Below are the code and all the weights of a small trained network. Each question names an input and a class and asks about switching units off, where a switched-off unit gives its printed mean instead of its output.

import numpy as np


def w(rows, s, z=0):
    codes = np.array(rows[::2]) - 128.0
    scale = np.full(codes.shape[1], s)
    scale[-1] = z or s
    return codes * scale


def norm(h):
    return h / np.sqrt((h * h).mean(-1, keepdims=True) + 1e-5)


def f(y):
    return np.maximum(y, 0)


def log_softmax(a):
    a = a - a.max(-1, keepdims=True)
    return a - np.log(np.exp(a).sum(-1, keepdims=True))


def net(x, mask):
    res = np.array(x, float).reshape(1, 2) / 4 @ E
    u = 0
    for l in range(2):
        y = f(norm(res) @ A[l][:, :-1].T + A[l][:, -1])
        res = res + np.where(mask[u : u + 14], y, B[l][:, -1]) @ B[l][:, :-1]
        u += 14
    return log_softmax(norm(res)[-1] @ U[:, :-1].T + U[:, -1])


A, B = {}, {}
E = w([
[201,163,191,148,124,101,99,115,66,191,149,97],'x0',
[90,220,110,108,114,129,105,115,194,247,76,30],'x1',
],0.014)
A[0] = w([
[99,119,103,104,132,141,131,132,138,51,129,147,86],'L0N1',
[78,135,107,125,133,129,134,126,174,149,123,117,78],'L0N2',
[78,109,111,150,125,121,133,116,138,60,127,139,88],'L0N3',
[122,118,125,118,111,136,132,134,134,97,130,129,144],'L0N4',
[129,114,119,132,145,124,147,129,124,112,130,131,32],'L0N5',
[104,110,135,151,132,117,141,104,153,148,130,124,113],'L0N6',
[96,103,101,119,129,125,135,124,175,3,130,146,100],'L0N7',
[83,146,99,121,131,119,132,123,170,155,123,106,91],'L0N8',
[120,109,114,125,128,129,141,122,111,96,142,124,4],'L0N9',
[135,106,125,126,132,135,137,132,111,52,134,148,3],'L0N10',
[71,118,91,110,127,143,136,132,159,93,118,135,126],'L0N11',
[130,119,134,132,143,130,134,111,132,121,117,143,87],'L0N12',
[96,105,106,132,137,107,150,124,140,43,138,154,41],'L0N13',
[136,132,139,114,122,150,124,134,126,124,115,140,55],'L0N14',
],0.02,0.0051)
B[0] = w([
[118,83,143,177,127,118,135,160,133,119,71,113,206],'L0N1',
[98,119,126,97,91,57,131,98,147,171,130,102,186],'L0N2',
[99,98,148,170,127,102,134,181,136,116,108,108,198],'L0N3',
[85,121,131,117,165,105,129,131,88,158,98,157,161],'L0N4',
[150,127,124,146,124,128,78,146,103,132,130,142,146],'L0N5',
[134,116,104,108,138,117,129,114,133,127,124,151,144],'L0N6',
[97,45,137,191,132,112,170,192,143,161,88,134,249],'L0N7',
[141,169,91,127,144,113,134,83,164,122,120,123,197],'L0N8',
[159,116,130,135,147,127,70,160,88,149,136,152,156],'L0N9',
[144,130,123,141,140,122,171,130,114,125,122,109,207],'L0N10',
[191,163,139,128,160,164,151,93,44,102,200,111,201],'L0N11',
[138,132,143,141,148,131,124,140,118,136,137,141,140],'L0N12',
[134,174,138,109,103,143,5,99,173,112,141,159,218],'L0N13',
[123,120,131,122,114,123,159,128,128,136,118,109,128],'L0N14',
],0.033,0.02)
A[1] = w([
[174,149,144,130,160,211,128,150,66,106,180,117,69],'L1N1',
[124,54,131,141,106,65,155,106,117,67,164,146,213],'L1N2',
[118,89,132,102,124,65,108,77,107,67,135,167,215],'L1N3',
[106,163,140,67,89,112,84,52,162,63,139,138,24],'L1N4',
[106,102,137,129,113,178,115,180,162,108,92,163,162],'L1N5',
[160,137,135,94,127,168,156,146,103,66,112,125,200],'L1N6',
[85,75,171,143,106,198,143,221,138,94,130,142,39],'L1N7',
[136,168,104,14,99,133,109,53,102,134,240,159,104],'L1N8',
[72,131,161,139,187,158,141,142,59,170,102,159,3],'L1N9',
[128,128,141,165,130,165,150,138,124,130,111,122,9],'L1N10',
[160,99,109,100,145,190,138,120,66,11,216,199,198],'L1N11',
[103,72,160,113,86,179,130,191,132,78,93,160,131],'L1N12',
[36,168,110,185,147,199,123,164,252,178,57,79,85],'L1N13',
[140,137,143,127,132,153,139,127,92,112,112,157,54],'L1N14',
],0.021,0.0032)
B[1] = w([
[143,109,148,108,102,97,125,104,52,156,185,122,201],'L1N1',
[188,190,113,65,136,198,218,153,86,103,152,157,232],'L1N2',
[123,137,137,108,113,176,187,147,96,82,72,108,171],'L1N3',
[142,168,127,123,88,144,62,147,139,164,63,74,196],'L1N4',
[127,126,161,196,169,105,86,152,105,136,102,133,211],'L1N5',
[110,146,123,156,140,80,146,122,113,104,99,99,147],'L1N6',
[160,191,124,107,96,150,36,142,138,175,122,168,254],'L1N7',
[67,65,125,122,107,136,53,154,178,95,118,176,235],'L1N8',
[113,124,174,94,195,181,115,81,169,104,150,150,204],'L1N9',
[154,177,120,96,131,141,120,126,145,130,168,184,169],'L1N10',
[124,131,38,202,187,67,252,124,198,117,40,74,179],'L1N11',
[124,106,143,169,132,110,44,144,134,125,114,118,228],'L1N12',
[134,189,29,52,118,130,132,63,155,63,101,115,240],'L1N13',
[112,123,145,130,137,109,133,117,120,137,148,120,152],'L1N14',
],0.024,0.014)
U = w([
[95,105,182,103,189,211,155,103,192,104,171,127,41],'0',
[95,153,63,74,85,101,69,76,208,143,109,72,197],'1',
[101,98,130,129,88,193,154,187,170,155,177,110,16],'2',
[170,114,144,227,180,140,62,224,132,126,80,163,193],'3',
[126,72,181,105,87,86,55,101,66,192,223,105,88],'4',
[166,121,94,142,163,84,248,119,83,118,128,79,228],'5',
[99,82,118,157,103,192,150,171,197,180,207,123,29],'6',
[80,140,168,153,63,167,159,176,167,105,190,107,2],'7',
],0.014,0.0052)

Each question gives the input, the list of numbers given to net, and the class t.
The units are the neurons (one row each of A and B). Each row of codes is followed by its name. A weight is (code - 128) times the scale printed after its matrix; where a second scale follows, it is the last column's (A, B and U).
mask holds one flag per neuron, layer by layer. A switched-off neuron (its flag False) gives its mean, the last column of its row in B, instead of its output. The means were averaged over made-up inputs and are rounded, as every weight is.
A unit's drop is (log p(t) with every unit on - log p(t) with that unit switched off) / (log p(t) with every unit on - log p(t) with every unit switched off).
most important unit: the unit with the biggest drop
top k neurons: the k neurons with the biggest drops, biggest first
top k neurons in layer l: the k neurons of layer l with the biggest drops, biggest first
drop when u is switched off: that unit's drop, to one decimal
input [7,1], class 4: top neuron in layer 0 -> (L0N1)
input [7,-1], class 4: top 3 neurons -> (L0N11 L0N7 L0N1)
input [-7,6], class 1: top 4 neurons -> (L0N7 L0N8 L0N2 L1N8)
input [5,0], class 4: top 2 neurons -> (L0N11 L0N7)
input [8,-1], class 4: top 3 neurons -> (L0N11 L0N7 L0N1)
input [7,4], class 1: top 2 neurons in layer 0 -> (L0N11 L0N10)
input [4,0], class 4: top 2 neurons -> (L0N11 L0N7)
input [-4,3], class 5: top 2 neurons -> (L0N13 L0N11)
input [3,-3], class 5: top 3 neurons -> (L0N7 L0N1 L0N13)
input [4,-1], class 4: top 2 neurons in layer 0 -> (L0N11 L0N6)
input [3,0], class 4: top 2 neurons -> (L0N11 L0N8)
input [7,-4], class 5: top 3 neurons -> (L0N7 L0N13 L0N1)
input [-8,6], class 5: top 2 neurons -> (L0N13 L0N11)
input [8,-2], class 4: top 3 neurons in layer 1 -> (L1N1 L1N13 L1N2)
input [-5,5], class 1: top neuron -> (L0N7)
input [6,-1], class 4: top 2 neurons -> (L0N11 L0N7)
input [8,-7], class 5: drop when L0N7 is switched off -> 0.7
input [-4,2], class 5: drop when L0N11 is switched off -> 0.2
input [-4,7], class 1: drop when L1N14 is switched off -> 0.0
input [-5,2], class 5: most important unit -> L0N11
input [4,4], class 1: drop when L0N11 is switched off -> 0.1
